Below are the code and all the weights of a small trained network. Each question names an input and a target symbol and asks about switching units off, where a switched-off unit gives its printed mean instead of its output.

import numpy as np


def w(rows, s, z=0):
    codes = np.array(rows[::2]) - 128.0
    scale = np.full(codes.shape[1], s)
    scale[-1] = z or s
    return codes * scale


def norm(h):
    return h / np.sqrt((h * h).mean(-1, keepdims=True) + 1e-5)


def softmax(a):
    e = np.exp(a - a.max(-1, keepdims=True))
    return e / e.sum(-1, keepdims=True)


def log_softmax(a):
    a = a - a.max(-1, keepdims=True)
    return a - np.log(np.exp(a).sum(-1, keepdims=True))


def net(x, mask):
    ids = ['αβγδεζηθλμστφψω'.index(c) for c in x.split()]
    T = len(ids)
    res = E[ids] + P[:T]
    u = 0
    for l in range(2):
        r = norm(res)
        for j in range(3):
            rows = slice(3 * j, 3 * j + 3)
            q, k, v = (r @ M[l][rows].T for M in (Q, K, V))
            z = softmax(np.where(np.tri(T) > 0, q @ k.T / 3**0.5, -1e9)) @ v
            o = O[l][rows]
            res = res + np.where(mask[u + j], z, o[:, -1]) @ o[:, :-1]
        u += 3
    return log_softmax(norm(res)[-1] @ U[:, :-1].T + U[:, -1])


Q, K, V, O = {}, {}, {}, {}
E = w([
[71,113,47],'α',
[152,184,136],'β',
[99,218,191],'γ',
[150,183,133],'δ',
[143,198,156],'ε',
[153,204,205],'ζ',
[201,179,179],'η',
[82,114,21],'θ',
[118,132,168],'λ',
[146,105,2],'μ',
[61,112,51],'σ',
[194,182,170],'τ',
[118,129,172],'φ',
[162,183,135],'ψ',
[94,138,134],'ω',
],0.0075)
P = w([
[153,157,123],'0',
[240,253,23],'1',
[185,20,87],'2',
[135,157,122],'3',
[196,14,68],'4',
[122,161,125],'5',
[208,10,75],'6',
[103,176,131],'7',
[168,35,37],'8',
[67,176,148],'9',
[174,40,29],'10',
[80,234,181],'11',
[115,78,230],'12',
[59,244,119],'13',
],0.0074)
Q[0] = w([
[94,113,123],'L0H0',
[63,171,73],'L0H0',
[79,157,206],'L0H0',
[158,61,52],'L0H1',
[127,143,80],'L0H1',
[188,135,107],'L0H1',
[215,2,145],'L0H2',
[109,135,146],'L0H2',
[50,232,189],'L0H2',
],0.0098)
K[0] = w([
[158,89,63],'L0H0',
[240,138,113],'L0H0',
[220,133,118],'L0H0',
[155,136,186],'L0H1',
[70,146,68],'L0H1',
[55,177,116],'L0H1',
[29,93,206],'L0H2',
[192,2,97],'L0H2',
[230,192,101],'L0H2',
],0.0091)
V[0] = w([
[137,229,143],'L0H0',
[5,81,121],'L0H0',
[158,168,117],'L0H0',
[173,191,178],'L0H1',
[193,55,78],'L0H1',
[127,4,173],'L0H1',
[127,81,132],'L0H2',
[198,107,65],'L0H2',
[175,180,110],'L0H2',
],0.011)
O[0] = w([
[124,37,96,211],'L0H0',
[43,161,145,3],'L0H0',
[168,9,153,185],'L0H0',
[22,77,168,190],'L0H1',
[190,119,50,125],'L0H1',
[106,206,115,5],'L0H1',
[34,76,165,81],'L0H2',
[255,99,137,188],'L0H2',
[159,86,102,220],'L0H2',
],0.0054,0.0067)
Q[1] = w([
[70,6,152],'L1H0',
[133,102,99],'L1H0',
[123,123,38],'L1H0',
[126,79,31],'L1H1',
[100,77,5],'L1H1',
[160,135,245],'L1H1',
[116,167,75],'L1H2',
[89,108,149],'L1H2',
[169,47,88],'L1H2',
],0.012)
K[1] = w([
[143,39,99],'L1H0',
[124,33,160],'L1H0',
[74,114,193],'L1H0',
[140,36,34],'L1H1',
[115,22,54],'L1H1',
[160,254,147],'L1H1',
[151,95,70],'L1H2',
[174,147,61],'L1H2',
[213,239,250],'L1H2',
],0.0089)
V[1] = w([
[163,75,106],'L1H0',
[61,122,156],'L1H0',
[160,144,80],'L1H0',
[175,148,71],'L1H1',
[100,163,192],'L1H1',
[167,209,251],'L1H1',
[104,63,158],'L1H2',
[124,56,90],'L1H2',
[79,85,163],'L1H2',
],0.011)
O[1] = w([
[85,155,162,254],'L1H0',
[220,133,167,61],'L1H0',
[83,170,168,145],'L1H0',
[94,137,200,169],'L1H1',
[111,115,107,26],'L1H1',
[88,86,78,19],'L1H1',
[129,214,155,173],'L1H2',
[94,253,31,213],'L1H2',
[90,128,110,108],'L1H2',
],0.0067,0.0075)
U = w([
[247,185,120,181],'α',
[50,106,146,54],'β',
[41,116,142,76],'γ',
[127,73,142,25],'δ',
[120,84,134,13],'ε',
[43,1,171,228],'ζ',
[43,117,126,73],'η',
[175,198,149,217],'θ',
[57,211,143,135],'λ',
[112,19,185,86],'μ',
[131,68,134,68],'σ',
[134,47,162,99],'τ',
[119,87,134,2],'φ',
[128,79,132,26],'ψ',
[111,201,157,165],'ω',
],0.012,0.0038)

Each question gives the input, a string of symbols that net reads in full, and the target symbol t.
The units are the heads (3 rows each of Q, K, V and O). Each row of codes is followed by its name. A weight is (code - 128) times the scale printed after its matrix; where a second scale follows, it is the last column's (O and U).
mask holds one flag per head, layer by layer. A switched-off head (its flag False) gives its mean, the last column of its rows in O, instead of its output. The means were averaged over made-up inputs and are rounded, as every weight is.
A unit's drop is (log p(t) with every unit on - log p(t) with that unit switched off) / (log p(t) with every unit on - log p(t) with every unit switched off).
The circuit of an input: a set's keep is (log p(t) with only the set's units on - log p(t) with every unit switched off) / (log p(t) with every unit on - log p(t) with every unit switched off). Starting from all 6 units, units are removed one at a time, each time the one whose removal leaves the highest keep (on an exact tie, the one counted first), for as long as the keep stays at least 0.8.
units of the circuit, in order: the units of the circuit, biggest drop first
most important unit: the unit with the biggest drop
heads that matter: for each layer, one digit per head in row order, 1 if its drop is at least 0.15 and else 0, layers parted by /
drop when u is switched off: that unit's drop, to one decimal
input θ τ γ η θ δ ε γ μ ω, target α: units of the circuit, in order : [L0H1]
input γ ζ γ ζ β σ α, target λ: units of the circuit, in order : [L0H0 L1H2 L0H1 L1H1]
input φ α ε β ζ γ γ, target ζ: units of the circuit, in order : [L0H0 L0H2]
input ε γ δ γ λ γ μ, target ζ: units of the circuit, in order : [L0H1 L0H2]
input γ ζ γ ζ ε δ ζ ζ ζ λ, target α: units of the circuit, in order : [L0H1 L0H2 L1H1]
input μ ε σ ζ θ γ ζ γ μ, target ζ: units of the circuit, in order : [L0H1 L1H2 L0H2]
input λ γ γ ζ τ γ ζ, target ζ: units of the circuit, in order : [L0H1 L0H2]
input ζ δ δ γ θ ζ τ φ, target α: heads that matter : 011 / 000
input γ θ δ α ψ ζ γ γ γ γ ω, target ζ: heads that matter : 001 / 001
input γ γ λ, target ζ: units of the circuit, in order : [L0H2 L0H1]
input γ λ η δ ζ γ ε μ γ θ η γ η, target ζ: heads that matter : 000 / 010
input γ ζ δ β α λ ε σ α ζ ζ θ ζ μ, target α: units of the circuit, in order : [L0H1 L0H2 L1H0]
input λ φ δ γ, target α: units of the circuit, in order : [L0H2 L0H1 L1H1]
input ζ ε ε ζ θ γ σ γ ε λ, target α: units of the circuit, in order : [L0H1]
input α ψ γ α β σ ζ γ ω ε, target α: heads that matter : 011 / 001
input η θ ζ λ γ γ α γ ζ ε, target α: units of the circuit, in order : [L0H2 L0H1]
input ε γ γ λ ε μ μ γ ε ζ, target α: units of the circuit, in order : [L0H1 L0H2]
input γ ε σ γ θ ζ τ φ θ γ α, target ζ: units of the circuit, in order : [L0H1 L1H2 L0H2]
input δ ω ζ β β γ α ζ ζ γ α γ ζ θ, target α: drop when L0H2 is switched off : 0.2
input α γ ω λ μ τ λ β τ β ζ θ θ φ, target α: drop when L0H1 is switched off : 0.5
input σ ζ β γ γ γ λ, target ζ: drop when L0H1 is switched off : 0.2
input β ω γ γ γ σ γ, target λ: drop when L1H1 is switched off : 0.0
input λ γ α σ γ γ β ψ γ ε ε γ ζ, target ζ: most important unit : L1H1
